Below is a small trained network, with its code and all its weights. Each question gives an input and a class and asks what happens when units are switched off, that is, made to give their printed mean instead of their output.

import numpy as np


def w(rows, s, z=0):
    codes = np.array(rows[::2]) - 128.0
    scale = np.full(codes.shape[1], s)
    scale[-1] = z or s
    return codes * scale


def f(y):
    return np.maximum(y, 0)


def log_softmax(a):
    a = a - a.max(-1, keepdims=True)
    return a - np.log(np.exp(a).sum(-1, keepdims=True))


def net(x, mask):
    res = np.array(x, float).reshape(1, 5) / 4 @ E
    y = f(res @ A[0][:, :-1].T + A[0][:, -1])
    res = res + np.where(mask, y, B[0][:, -1]) @ B[0][:, :-1]
    return log_softmax(res[-1] @ U[:, :-1].T + U[:, -1])


A, B = {}, {}
E = w([
[240,246,196,117,59,110,204,171,47,60,152,162],'x0',
[117,173,133,10,77,36,76,89,223,42,214,233],'x1',
[123,132,135,120,135,124,135,127,129,130,129,121],'x2',
[232,168,29,17,136,177,121,139,187,101,31,39],'x3',
[124,123,119,125,129,132,136,128,121,121,131,128],'x4',
],0.013)
A[0] = w([
[107,141,110,158,170,159,147,124,84,166,92,91,220],'n0',
[213,220,199,140,94,119,215,181,58,90,155,133,184],'n1',
[147,105,45,94,164,176,101,158,161,157,17,46,149],'n2',
[31,107,87,72,133,63,84,77,203,71,174,184,224],'n3',
[210,177,34,20,89,138,110,121,204,46,74,72,80],'n4',
[108,88,188,185,169,165,158,177,57,164,132,71,234],'n5',
[229,196,130,72,77,169,183,188,86,60,114,120,14],'n6',
[152,197,167,53,76,53,162,92,157,35,214,200,77],'n7',
[192,141,79,119,158,191,165,210,51,167,71,11,163],'n8',
[61,57,136,196,194,145,129,119,106,202,100,85,254],'n9',
],0.012,0.0066)
B[0] = w([
[125,112,152,171,124,181,123,122,81,91,92,94,196],'n0',
[99,251,157,200,44,145,174,122,78,63,148,78,222],'n1',
[153,37,107,115,211,172,142,62,216,81,56,118,231],'n2',
[87,65,164,28,142,110,83,136,158,203,212,148,236],'n3',
[216,106,25,99,190,155,106,226,155,236,48,121,252],'n4',
[100,138,130,187,118,184,134,159,64,213,91,83,223],'n5',
[130,160,49,149,54,47,97,61,54,193,59,199,213],'n6',
[158,103,181,73,79,176,89,191,70,124,102,218,241],'n7',
[132,182,64,178,77,58,194,41,127,52,80,130,239],'n8',
[77,109,139,228,126,106,50,160,19,158,59,144,246],'n9',
],0.012,0.036)
U = w([
[130,81,64,152,119,105,103,178,44,214,33,183,254],'0',
[71,203,207,215,82,142,206,123,62,91,185,51,69],'1',
[137,53,82,153,208,167,148,46,210,55,53,46,202],'2',
[189,199,36,137,94,80,201,25,148,72,74,87,1],'3',
[21,55,191,104,136,75,99,120,143,173,251,199,199],'4',
[104,179,229,69,49,172,143,169,96,49,207,219,78],'5',
[159,61,75,32,209,143,134,178,239,215,136,74,3],'6',
],0.012,0.0091)

Each question gives the input, the list of numbers given to net, and the class t.
The units are the neurons (one row each of A and B). Each row of codes is followed by its name. A weight is (code - 128) times the scale printed after its matrix; where a second scale follows, it is the last column's (A, B and U).
mask holds one flag per neuron, in row order. A switched-off neuron (its flag False) gives its mean, the last column of its row in B, instead of its output. The means were averaged over made-up inputs and are rounded, as every weight is.
A unit's drop is (log p(t) with every unit on - log p(t) with that unit switched off) / (log p(t) with every unit on - log p(t) with every unit switched off).
most important unit: the unit with the biggest drop
k most important neurons: the k neurons with the biggest drops, biggest first
drop of u: that unit's drop, to one decimal
input [1,-7,8,-4,0], class 1: most important unit => n4
input [-1,8,-1,1,-2], class 6: 3 most important neurons => n4, n3, n9
input [6,0,-6,-5,-8], class 1: 2 most important neurons => n1, n3
input [0,-3,2,5,-5], class 2: 2 most important neurons => n2, n1
input [1,6,-5,0,-6], class 5: 2 most important neurons => n7, n9
input [-7,1,-7,-3,-8], class 4: 2 most important neurons => n4, n3
input [-6,1,6,7,2], class 6: 2 most important neurons => n4, n1
input [0,-5,3,3,3], class 2: 2 most important neurons => n2, n1
input [-8,2,1,-4,1], class 4: drop of n3 => 0.1
input [3,-3,-5,7,0], class 3: drop of n7 => 0.0
input [6,-1,2,-1,2], class 1: drop of n1 => 0.3
input [-2,-5,-1,5,-3], class 2: drop of n2 => 0.1
